Below is a small trained network, with its code and all its weights. Each question gives an input and a class and asks what happens when units are switched off, that is, made to give their printed mean instead of their output.

import numpy as np


def w(rows, s, z=0):
    codes = np.array(rows[::2]) - 128.0
    scale = np.full(codes.shape[1], s)
    scale[-1] = z or s
    return codes * scale


def f(y):
    return y / 2 * (1 + np.tanh(0.7978845608 * (y + 0.044715 * y**3)))


def log_softmax(a):
    a = a - a.max(-1, keepdims=True)
    return a - np.log(np.exp(a).sum(-1, keepdims=True))


def net(x, mask):
    res = np.array(x, float).reshape(1, 8) / 4 @ E
    y = f(res @ A[0][:, :-1].T + A[0][:, -1])
    res = res + np.where(mask, y, B[0][:, -1]) @ B[0][:, :-1]
    return log_softmax(res[-1] @ U[:, :-1].T + U[:, -1])


A, B = {}, {}
E = w([
[132,107,138,11,118,96,176,125],'x0',
[158,99,142,93,70,129,79,146],'x1',
[67,87,142,116,121,76,114,130],'x2',
[121,74,135,95,112,162,106,122],'x3',
[59,148,139,124,60,181,141,115],'x4',
[85,110,230,153,99,108,118,90],'x5',
[135,189,68,140,128,105,134,58],'x6',
[184,99,170,174,87,120,195,110],'x7',
],0.011)
A[0] = w([
[139,201,114,155,134,98,135,129,176],'n0',
[154,180,98,148,144,118,141,159,137],'n1',
[183,140,85,169,111,164,151,112,118],'n2',
[161,137,90,149,89,147,155,112,183],'n3',
[125,119,156,130,104,188,114,70,139],'n4',
[119,113,201,166,148,33,152,74,147],'n5',
[183,68,156,90,95,167,182,180,169],'n6',
[98,148,28,58,111,124,133,69,179],'n7',
[173,141,45,187,158,168,115,126,154],'n8',
[191,96,95,176,100,66,105,105,162],'n9',
[142,120,115,152,122,42,145,104,176],'n10',
[162,186,113,139,218,135,78,111,185],'n11',
[170,118,134,122,119,152,160,118,152],'n12',
[122,97,109,144,147,130,169,84,129],'n13',
[162,76,143,95,128,168,197,193,139],'n14',
[130,68,166,79,139,128,105,122,151],'n15',
[162,127,206,144,168,38,121,132,171],'n16',
[103,128,75,177,176,116,30,145,212],'n17',
[125,113,106,185,119,208,43,142,187],'n18',
[160,101,165,124,98,141,150,119,176],'n19',
[186,145,68,159,70,199,119,88,128],'n20',
[163,138,93,69,177,112,96,114,146],'n21',
[92,153,116,123,128,151,82,65,178],'n22',
[158,144,158,94,111,52,149,105,184],'n23',
[185,127,150,157,146,10,133,125,167],'n24',
[115,119,65,151,100,185,154,117,169],'n25',
[98,86,148,103,117,33,137,99,172],'n26',
[149,126,118,191,137,154,168,98,165],'n27',
[71,161,104,90,175,121,123,99,156],'n28',
[93,91,145,137,123,77,59,197,162],'n29',
[205,136,132,88,146,171,138,150,159],'n30',
[108,166,125,34,92,94,143,96,173],'n31',
[134,161,131,152,86,185,152,166,129],'n32',
[112,150,199,203,92,189,180,132,152],'n33',
[123,162,83,162,185,96,248,170,141],'n34',
[20,74,158,113,72,152,150,162,253],'n35',
],0.011,0.0052)
B[0] = w([
[118,20,107,158,111,135,171,88,180],'n0',
[172,53,101,142,205,171,192,144,171],'n1',
[138,140,60,176,77,184,113,146,177],'n2',
[139,128,85,111,57,144,214,123,174],'n3',
[168,117,166,157,89,179,170,139,167],'n4',
[63,118,139,227,59,50,162,104,207],'n5',
[191,203,162,49,113,48,167,193,211],'n6',
[140,128,114,85,124,204,139,67,217],'n7',
[184,43,74,194,162,198,117,179,207],'n8',
[117,130,92,160,93,103,117,123,177],'n9',
[26,136,43,166,125,121,188,55,175],'n10',
[209,4,118,174,222,121,76,94,202],'n11',
[193,174,110,130,81,101,180,165,160],'n12',
[109,124,141,135,156,142,187,119,144],'n13',
[216,200,105,102,181,35,182,205,192],'n14',
[124,154,103,69,132,120,107,158,181],'n15',
[121,127,130,176,76,34,143,90,194],'n16',
[108,66,135,163,190,141,2,148,212],'n17',
[151,149,139,192,97,152,40,152,203],'n18',
[172,174,165,97,55,108,208,175,179],'n19',
[219,113,58,175,11,198,102,113,193],'n20',
[138,79,174,99,123,147,148,94,182],'n21',
[165,113,159,166,125,157,72,89,174],'n22',
[110,176,69,78,121,71,162,81,189],'n23',
[72,126,92,186,147,68,182,90,197],'n24',
[124,131,84,133,84,222,104,168,173],'n25',
[108,186,124,118,67,111,153,71,199],'n26',
[80,72,142,159,125,162,165,149,179],'n27',
[94,168,153,89,211,170,134,94,184],'n28',
[99,206,128,113,107,109,77,123,185],'n29',
[200,104,84,75,145,104,135,162,181],'n30',
[125,165,169,25,90,174,154,9,205],'n31',
[155,98,122,122,112,119,101,184,166],'n32',
[96,101,207,195,63,169,200,164,215],'n33',
[78,128,79,126,219,132,224,153,207],'n34',
[57,213,191,71,67,144,93,156,247],'n35',
],0.0061,0.013)
U = w([
[154,106,69,168,82,168,125,143,38],'0',
[116,89,103,144,215,156,171,125,1],'1',
[89,159,139,139,118,120,41,166,170],'2',
[113,148,152,43,115,164,140,38,234],'3',
[98,116,245,159,85,175,187,172,125],'4',
[169,161,127,56,128,65,180,179,150],'5',
[151,62,166,158,178,104,56,88,111],'6',
[78,118,102,174,96,21,165,51,155],'7',
],0.012,0.00083)

Each question gives the input, the list of numbers given to net, and the class t.
The units are the neurons (one row each of A and B). Each row of codes is followed by its name. A weight is (code - 128) times the scale printed after its matrix; where a second scale follows, it is the last column's (A, B and U).
mask holds one flag per neuron, in row order. A switched-off neuron (its flag False) gives its mean, the last column of its row in B, instead of its output. The means were averaged over made-up inputs and are rounded, as every weight is.
A unit's drop is (log p(t) with every unit on - log p(t) with that unit switched off) / (log p(t) with every unit on - log p(t) with every unit switched off).
The circuit of an input: a set's keep is (log p(t) with only the set's units on - log p(t) with every unit switched off) / (log p(t) with every unit on - log p(t) with every unit switched off). Starting from the 12 units with the biggest drops (on a tie, the unit counted first), units are removed one at a time, each time the one whose removal leaves the highest keep (on an exact tie, the one counted first), for as long as the keep stays at least 0.8.
units of the circuit, in order: the units of the circuit, biggest drop first
top k neurons: the k neurons with the biggest drops, biggest first
drop of u: that unit's drop, to one decimal
input [-4,2,8,1,-7,4,-5,-4], class 2: units of the circuit, in order => (n29)
input [3,6,6,-8,-5,-3,-3,-8], class 6: top 3 neurons => (n17 n35 n11)
input [-1,-2,-6,-8,7,-2,-4,-7], class 1: top 2 neurons => (n28 n1)
input [-1,3,-8,6,1,-3,-6,0], class 5: top 2 neurons => (n6 n14)
input [5,-4,-1,-8,7,-4,4,4], class 1: units of the circuit, in order => (n34 n1)
input [-7,5,-4,-1,-1,-2,-8,-4], class 2: units of the circuit, in order => (n29 n18)
input [1,-4,-4,-5,-3,5,2,-7], class 6: units of the circuit, in order => (n11 n17)
input [4,-7,-4,-3,-8,5,-6,-7], class 7: top 2 neurons => (n16 n8)
input [0,1,0,6,-8,5,-3,1], class 7: top 3 neurons => (n16 n5 n24)
input [-6,1,-7,1,-6,5,-5,1], class 6: units of the circuit, in order => (n35 n11)
input [-6,6,0,-1,0,-6,5,-8], class 6: units of the circuit, in order => (n17 n11)
input [-4,-7,-2,-3,4,-5,2,-2], class 1: top 4 neurons => (n34 n1 n11 n28)
input [-1,-3,-7,-3,-6,-3,1,-7], class 1: top 2 neurons => (n34 n1)
input [7,-8,-4,-5,8,-4,-5,-1], class 5: units of the circuit, in order => (n14)
input [6,-4,-3,-6,2,7,8,-4], class 3: top 3 neurons => (n31 n7 n28)
input [-5,-6,-4,0,-8,8,5,-3], class 6: top 3 neurons => (n11 n17 n8)
input [5,1,-4,-1,-5,0,2,-8], class 3: top 2 neurons => (n31 n7)
input [2,3,-5,5,2,1,-7,-8], class 2: top 2 neurons => (n18 n35)
input [8,4,5,-1,-4,2,-1,5], class 7: top 3 neurons => (n5 n24 n16)
input [4,0,-1,-1,-5,0,-1,-5], class 3: top neuron => (n8)
input [-1,-3,3,-7,-2,-5,-8,5], class 5: top 2 neurons => (n14 n6)
input [7,1,7,4,6,1,-2,6], class 5: top 2 neurons => (n6 n14)
input [0,-5,8,0,-6,-7,-1,-5], class 1: drop of n34 => 0.3
input [8,-7,-2,-3,-4,5,-5,6], class 7: drop of n5 => 0.5
input [8,8,0,7,2,-4,-1,0], class 5: drop of n14 => 0.1
input [4,-5,8,1,7,3,-7,-4], class 3: drop of n31 => 0.1
